(in the rows, 128 means zero)
Each name stands for a flat space through zero: a line, a plane or more. A row that begins with a name and a colon came from that space; any other row is followed by the name of the space it lies nearest, among the names in its block.
z961z499: [126, 129, 120, 133, 111, 116, 146, 131, 145, 133, 141, 127, 103, 141, 130, 120, 133, 112, 151, 102, 140, 128, 109, 141, 108, 129]
z657z808: [138, 125, 113, 145, 87, 125, 156, 147, 133, 160, 128, 97, 152, 133, 132, 113, 151, 66, 128, 143, 112, 83, 154, 127, 123, 136]
z320z383: [114, 112, 138, 117, 116, 146, 149, 129, 134, 149, 141, 124, 128, 130, 127, 138, 122, 134, 129, 131, 143, 143, 116, 109, 128, 133]
z657z808: [131, 136, 123, 132, 126, 115, 113, 133, 145, 128, 116, 129, 148, 115, 123, 108, 129, 124, 116, 130, 129, 87, 129, 127, 125, 120]
z961z499: [127, 118, 126, 148, 121, 136, 158, 125, 134, 152, 164, 128, 127, 128, 122, 130, 125, 132, 134, 126, 142, 123, 110, 124, 114, 125]
z102z591: [125, 128, 140, 134, 141, 129, 122, 112, 129, 119, 139, 125, 119, 129, 130, 137, 119, 140, 130, 132, 134, 148, 132, 125, 134, 131]
z102z591: [128, 148, 103, 144, 122, 121, 148, 122, 121, 136, 166, 129, 80, 163, 151, 112, 139, 96, 154, 89, 141, 158, 106, 157, 119, 144]
z102z591: [118, 112, 122, 118, 111, 119, 130, 109, 150, 138, 121, 122, 151, 127, 131, 123, 129, 120, 129, 119, 148, 119, 154, 101, 124, 127]
z268z373: [146, 130, 122, 154, 102, 129, 174, 126, 109, 134, 149, 131, 121, 139, 128, 134, 141, 88, 134, 136, 97, 115, 149, 131, 133, 118]
z961z499: [138, 126, 144, 123, 109, 129, 144, 131, 121, 123, 149, 118, 97, 131, 137, 144, 135, 130, 131, 129, 110, 137, 111, 140, 138, 130]
z320z383: [148, 128, 138, 136, 148, 121, 128, 103, 145, 132, 142, 115, 149, 117, 140, 127, 136, 167, 113, 136, 168, 78, 120, 124, 129, 106]
z268z373: [159, 147, 123, 135, 102, 122, 185, 74, 143, 148, 155, 106, 111, 125, 149, 132, 154, 154, 113, 139, 165, 114, 143, 118, 177, 123]
z961z499: [125, 109, 120, 100, 133, 125, 101, 143, 109, 116, 123, 146, 140, 118, 130, 130, 135, 148, 123, 112, 117, 120, 111, 135, 119, 128]
z268z373: [125, 117, 103, 117, 105, 109, 141, 108, 139, 135, 155, 140, 131, 131, 144, 108, 147, 124, 131, 92, 155, 100, 120, 123, 124, 127]
z961z499: [160, 158, 141, 146, 91, 113, 173, 119, 130, 119, 154, 129, 90, 156, 155, 122, 144, 72, 125, 113, 94, 89, 126, 140, 136, 90]
z961z499: [120, 122, 131, 106, 138, 135, 101, 148, 120, 121, 99, 122, 150, 105, 120, 126, 132, 147, 111, 156, 124, 119, 131, 127, 148, 147]
z961z499: [139, 126, 132, 121, 176, 128, 105, 158, 122, 105, 95, 135, 152, 93, 106, 126, 139, 191, 123, 162, 154, 73, 95, 157, 128, 127]
z320z383: [130, 125, 111, 109, 101, 118, 126, 142, 142, 141, 101, 127, 142, 113, 118, 118, 138, 130, 122, 122, 122, 106, 128, 125, 125, 130]
z102z591: [130, 143, 133, 135, 129, 112, 133, 83, 145, 112, 158, 144, 99, 138, 142, 125, 119, 139, 128, 101, 145, 143, 126, 121, 138, 112]
z320z383: [123, 127, 138, 117, 115, 132, 122, 108, 132, 129, 123, 112, 109, 128, 129, 148, 117, 140, 127, 132, 118, 186, 150, 113, 148, 145]
z268z373: [116, 113, 123, 125, 133, 146, 130, 128, 129, 155, 129, 114, 124, 125, 115, 146, 116, 160, 140, 129, 147, 184, 122, 122, 119, 153]
z268z373: [135, 156, 128, 123, 123, 109, 114, 122, 144, 108, 120, 128, 110, 116, 134, 109, 136, 135, 114, 129, 127, 109, 121, 140, 155, 131]
z961z499: [106, 140, 134, 131, 165, 141, 121, 150, 125, 119, 138, 130, 130, 132, 136, 99, 133, 117, 128, 147, 169, 100, 94, 143, 139, 148]
z268z373: [140, 116, 129, 144, 105, 132, 157, 106, 133, 155, 149, 104, 134, 129, 129, 146, 130, 126, 129, 137, 127, 140, 154, 111, 130, 128]
z268z373: [122, 130, 143, 142, 123, 129, 144, 139, 118, 105, 145, 134, 108, 124, 121, 130, 129, 107, 135, 151, 107, 126, 126, 139, 146, 139]
z102z591: [135, 148, 140, 123, 153, 134, 126, 129, 122, 113, 128, 131, 115, 130, 140, 122, 133, 145, 117, 139, 145, 112, 105, 142, 148, 122]
z268z373: [121, 133, 135, 129, 124, 137, 133, 124, 117, 125, 146, 122, 125, 130, 140, 123, 133, 109, 116, 146, 123, 132, 137, 122, 159, 144]
z320z383: [146, 139, 134, 142, 123, 131, 160, 127, 102, 113, 148, 153, 118, 138, 135, 130, 136, 104, 120, 132, 98, 102, 128, 134, 140, 100]
z961z499: [118, 136, 112, 134, 120, 127, 131, 159, 124, 134, 130, 136, 115, 146, 128, 107, 131, 85, 144, 108, 118, 126, 107, 148, 105, 136]
z657z808: [118, 135, 129, 124, 127, 142, 138, 152, 109, 126, 147, 149, 112, 133, 130, 119, 128, 113, 123, 127, 114, 127, 95, 139, 135, 133]
z961z499: [141, 124, 122, 125, 138, 122, 123, 104, 137, 138, 119, 112, 138, 138, 141, 137, 132, 146, 134, 112, 155, 133, 142, 123, 113, 117]
z961z499: [112, 127, 108, 138, 137, 125, 132, 153, 118, 118, 127, 169, 141, 134, 115, 101, 128, 94, 139, 113, 125, 97, 114, 136, 104, 120]
z657z808: [144, 120, 116, 140, 136, 120, 116, 131, 120, 130, 125, 134, 136, 119, 113, 140, 125, 152, 135, 118, 112, 130, 127, 141, 101, 118]
z268z373: [117, 102, 127, 115, 127, 148, 107, 115, 124, 166, 146, 99, 138, 121, 131, 153, 114, 168, 121, 126, 137, 194, 131, 107, 126, 157]
z320z383: [120, 140, 142, 144, 135, 123, 137, 156, 162, 120, 108, 127, 137, 99, 97, 106, 126, 134, 128, 168, 149, 68, 105, 137, 132, 130]
z320z383: [129, 128, 119, 160, 76, 121, 181, 103, 166, 177, 188, 102, 94, 143, 132, 127, 126, 107, 147, 101, 145, 150, 117, 119, 111, 135]
z320z383: [116, 114, 149, 131, 133, 128, 117, 138, 128, 111, 132, 109, 120, 129, 126, 139, 124, 114, 144, 146, 123, 141, 135, 134, 127, 148]
z657z808: [146, 138, 112, 140, 94, 114, 147, 124, 133, 141, 140, 133, 131, 125, 130, 115, 140, 106, 117, 116, 105, 93, 134, 128, 129, 112]
z102z591: [128, 123, 123, 138, 131, 125, 135, 127, 138, 135, 137, 124, 107, 126, 115, 139, 123, 154, 151, 117, 143, 155, 109, 142, 109, 137]
z102z591: [132, 148, 127, 130, 95, 127, 172, 138, 157, 145, 116, 127, 112, 122, 115, 114, 134, 117, 126, 138, 136, 102, 113, 126, 141, 122]
z961z499: [115, 85, 133, 103, 127, 155, 129, 141, 113, 154, 120, 100, 165, 102, 116, 155, 135, 167, 121, 168, 144, 144, 138, 109, 142, 163]
z961z499: [134, 120, 125, 126, 130, 134, 129, 135, 123, 139, 129, 131, 154, 113, 123, 127, 133, 144, 112, 140, 129, 97, 122, 123, 129, 121]
z657z808: [109, 119, 136, 125, 156, 131, 108, 118, 138, 122, 123, 106, 123, 137, 133, 134, 120, 140, 149, 131, 168, 166, 134, 128, 123, 154]
z102z591: [123, 94, 129, 114, 129, 142, 113, 151, 109, 137, 111, 136, 149, 109, 101, 158, 115, 160, 130, 133, 99, 154, 127, 121, 104, 130]
z268z373: [121, 129, 132, 135, 125, 108, 115, 142, 132, 95, 114, 152, 130, 134, 120, 115, 122, 83, 139, 116, 98, 100, 138, 134, 108, 109]
z268z373: [134, 129, 111, 128, 116, 122, 133, 133, 108, 123, 152, 156, 124, 121, 129, 118, 138, 126, 118, 113, 105, 110, 112, 138, 133, 123]
z320z383: [113, 137, 110, 136, 121, 123, 134, 144, 129, 127, 129, 147, 118, 149, 129, 103, 127, 80, 144, 103, 125, 128, 120, 137, 109, 131]
z657z808: [129, 159, 112, 132, 137, 108, 138, 122, 142, 109, 126, 172, 114, 149, 139, 89, 132, 103, 133, 87, 151, 84, 103, 139, 114, 93]
z102z591: [125, 126, 144, 147, 162, 132, 103, 136, 118, 116, 147, 102, 125, 130, 136, 132, 126, 128, 137, 149, 135, 134, 122, 149, 125, 150]
z657z808: [142, 132, 120, 119, 88, 142, 152, 122, 111, 157, 125, 118, 130, 137, 138, 140, 134, 105, 108, 130, 90, 151, 157, 108, 149, 125]
z657z808: [147, 122, 136, 110, 117, 130, 121, 134, 123, 128, 99, 120, 161, 98, 121, 139, 139, 154, 97, 160, 106, 89, 145, 117, 151, 116]
z961z499: [134, 130, 132, 116, 153, 132, 120, 134, 115, 122, 132, 123, 138, 139, 154, 118, 145, 130, 121, 128, 154, 92, 110, 140, 131, 122]
z657z808: [138, 130, 140, 136, 105, 113, 142, 118, 139, 118, 155, 136, 112, 126, 133, 128, 129, 117, 125, 117, 108, 103, 120, 128, 127, 107]
z102z591: [153, 158, 119, 129, 140, 119, 134, 125, 127, 116, 107, 149, 115, 129, 127, 121, 134, 147, 121, 118, 127, 107, 115, 145, 132, 99]
z657z808: [125, 119, 138, 131, 108, 120, 126, 137, 134, 127, 156, 116, 118, 129, 137, 126, 132, 107, 131, 123, 114, 115, 115, 134, 122, 134]
z102z591: [120, 124, 149, 147, 121, 120, 130, 86, 128, 104, 175, 141, 114, 129, 135, 138, 111, 116, 122, 127, 107, 151, 154, 106, 148, 121]
z320z383: [121, 125, 136, 108, 148, 126, 116, 117, 126, 101, 120, 153, 145, 113, 130, 121, 130, 154, 111, 137, 147, 98, 125, 117, 150, 117]
z657z808: [133, 132, 118, 107, 124, 132, 112, 158, 115, 133, 108, 133, 152, 117, 132, 111, 142, 124, 104, 134, 112, 86, 114, 134, 134, 126]
z102z591: [136, 134, 110, 131, 111, 118, 146, 115, 122, 128, 140, 151, 114, 142, 134, 123, 132, 113, 133, 96, 117, 132, 129, 129, 120, 111]
z320z383: [135, 116, 127, 144, 102, 116, 162, 119, 121, 115, 140, 146, 133, 136, 125, 133, 136, 86, 140, 124, 102, 103, 158, 120, 121, 106]
z268z373: [143, 152, 130, 110, 135, 121, 122, 110, 148, 128, 121, 106, 102, 116, 141, 126, 141, 184, 116, 132, 166, 131, 104, 142, 161, 139]
z320z383: [118, 133, 93, 86, 121, 136, 111, 179, 115, 153, 117, 151, 139, 129, 139, 90, 147, 126, 111, 93, 136, 91, 63, 147, 113, 134]
z657z808: [134, 125, 152, 129, 128, 136, 142, 106, 131, 127, 124, 96, 122, 136, 138, 153, 127, 129, 132, 152, 137, 152, 159, 115, 147, 132]
z102z591: [125, 119, 151, 126, 165, 125, 94, 102, 144, 113, 116, 110, 148, 119, 131, 141, 115, 165, 125, 143, 160, 132, 147, 114, 128, 124]
z320z383: [114, 132, 114, 114, 120, 125, 118, 123, 128, 126, 128, 142, 115, 128, 128, 119, 124, 130, 127, 109, 128, 157, 125, 124, 137, 142]
z102z591: [147, 148, 124, 147, 129, 111, 137, 137, 129, 110, 131, 129, 137, 118, 133, 101, 153, 105, 118, 148, 126, 50, 127, 150, 145, 120]
z657z808: [121, 136, 162, 134, 156, 128, 127, 116, 137, 95, 143, 138, 105, 124, 127, 134, 115, 151, 130, 143, 146, 127, 108, 132, 142, 120]
z268z373: [135, 126, 133, 134, 118, 118, 132, 133, 126, 118, 142, 128, 130, 125, 134, 123, 138, 110, 125, 130, 113, 94, 126, 135, 128, 121]
z268z373: [133, 132, 120, 116, 131, 129, 128, 120, 149, 152, 136, 107, 129, 109, 132, 120, 140, 182, 116, 132, 176, 116, 98, 132, 142, 144]
z320z383: [126, 130, 143, 139, 138, 128, 126, 101, 138, 121, 131, 115, 120, 129, 127, 142, 115, 140, 132, 139, 138, 159, 150, 116, 139, 131]
[141, 123, 138, 118, 121, 127, 131, 98, 132, 132, 125, 114, 136, 131, 143, 144, 130, 142, 117, 127, 133, 134, 153, 108, 139, 113] => z320z383
[110, 102, 120, 120, 114, 152, 126, 155, 134, 177, 114, 98, 135, 123, 105, 149, 113, 144, 144, 132, 130, 188, 121, 119, 100, 162] => z320z383
[104, 119, 84, 130, 99, 140, 107, 151, 102, 170, 130, 126, 145, 149, 129, 114, 120, 62, 130, 98, 82, 188, 156, 117, 104, 163] => z268z373
[118, 110, 130, 119, 135, 132, 112, 135, 122, 129, 129, 129, 133, 132, 128, 137, 121, 132, 137, 116, 127, 146, 122, 127, 107, 131] => z268z373
[129, 121, 119, 136, 93, 151, 163, 157, 99, 160, 151, 128, 102, 141, 119, 147, 126, 101, 138, 122, 79, 174, 113, 137, 116, 141] => z320z383
[132, 162, 103, 131, 147, 117, 106, 158, 133, 120, 72, 147, 146, 134, 119, 90, 132, 100, 126, 120, 127, 86, 126, 147, 112, 114] => z320z383
[133, 106, 119, 125, 142, 133, 122, 140, 100, 126, 116, 132, 155, 126, 123, 141, 136, 132, 134, 134, 119, 122, 143, 132, 114, 128] => z102z591
[133, 141, 109, 157, 106, 122, 154, 108, 154, 164, 141, 115, 115, 144, 125, 123, 120, 110, 142, 105, 139, 153, 139, 120, 107, 125] => z320z383
[132, 125, 135, 129, 134, 128, 125, 129, 147, 139, 115, 124, 121, 127, 114, 143, 112, 158, 140, 116, 137, 147, 113, 128, 99, 115] => z102z591
[149, 141, 127, 129, 133, 125, 114, 118, 95, 112, 130, 149, 124, 155, 152, 134, 126, 99, 116, 101, 80, 135, 145, 130, 121, 93] => z961z499
[125, 139, 129, 137, 122, 123, 138, 127, 151, 140, 140, 113, 108, 142, 136, 117, 127, 115, 141, 114, 150, 130, 111, 135, 116, 131] => z102z591
[113, 122, 141, 125, 121, 118, 130, 126, 126, 93, 151, 146, 110, 114, 124, 124, 131, 125, 130, 138, 120, 121, 121, 132, 153, 141] => z320z383
[140, 123, 110, 118, 130, 106, 122, 79, 152, 126, 98, 120, 149, 111, 124, 134, 136, 178, 128, 123, 168, 130, 171, 109, 140, 125] => z657z808
[114, 146, 133, 124, 123, 124, 125, 126, 157, 131, 118, 92, 126, 135, 145, 100, 139, 97, 127, 147, 165, 113, 139, 125, 155, 156] => z268z373
[141, 145, 145, 110, 158, 126, 127, 107, 125, 97, 118, 132, 113, 133, 150, 130, 140, 160, 121, 135, 162, 112, 118, 137, 158, 114] => z657z808
[140, 152, 124, 115, 151, 110, 131, 108, 150, 112, 133, 140, 111, 127, 147, 104, 146, 170, 124, 109, 190, 80, 85, 147, 139, 111] => z102z591
[124, 106, 131, 144, 125, 124, 140, 141, 123, 129, 158, 108, 110, 149, 136, 138, 135, 99, 166, 116, 133, 139, 118, 150, 95, 144] => z657z808
[125, 107, 137, 140, 150, 145, 129, 129, 122, 139, 126, 120, 148, 118, 108, 153, 114, 158, 135, 151, 137, 148, 137, 119, 114, 131] => z320z383
[169, 149, 90, 144, 97, 122, 154, 118, 111, 171, 161, 127, 113, 154, 155, 121, 147, 110, 119, 79, 103, 123, 115, 145, 108, 103] => z320z383
[114, 136, 127, 114, 145, 136, 118, 164, 116, 118, 128, 141, 128, 130, 136, 102, 138, 113, 123, 132, 139, 94, 87, 148, 132, 138] => z657z808
[103, 123, 148, 92, 157, 130, 87, 93, 162, 125, 124, 112, 128, 120, 145, 129, 111, 189, 117, 121, 194, 159, 114, 103, 144, 142] => z102z591
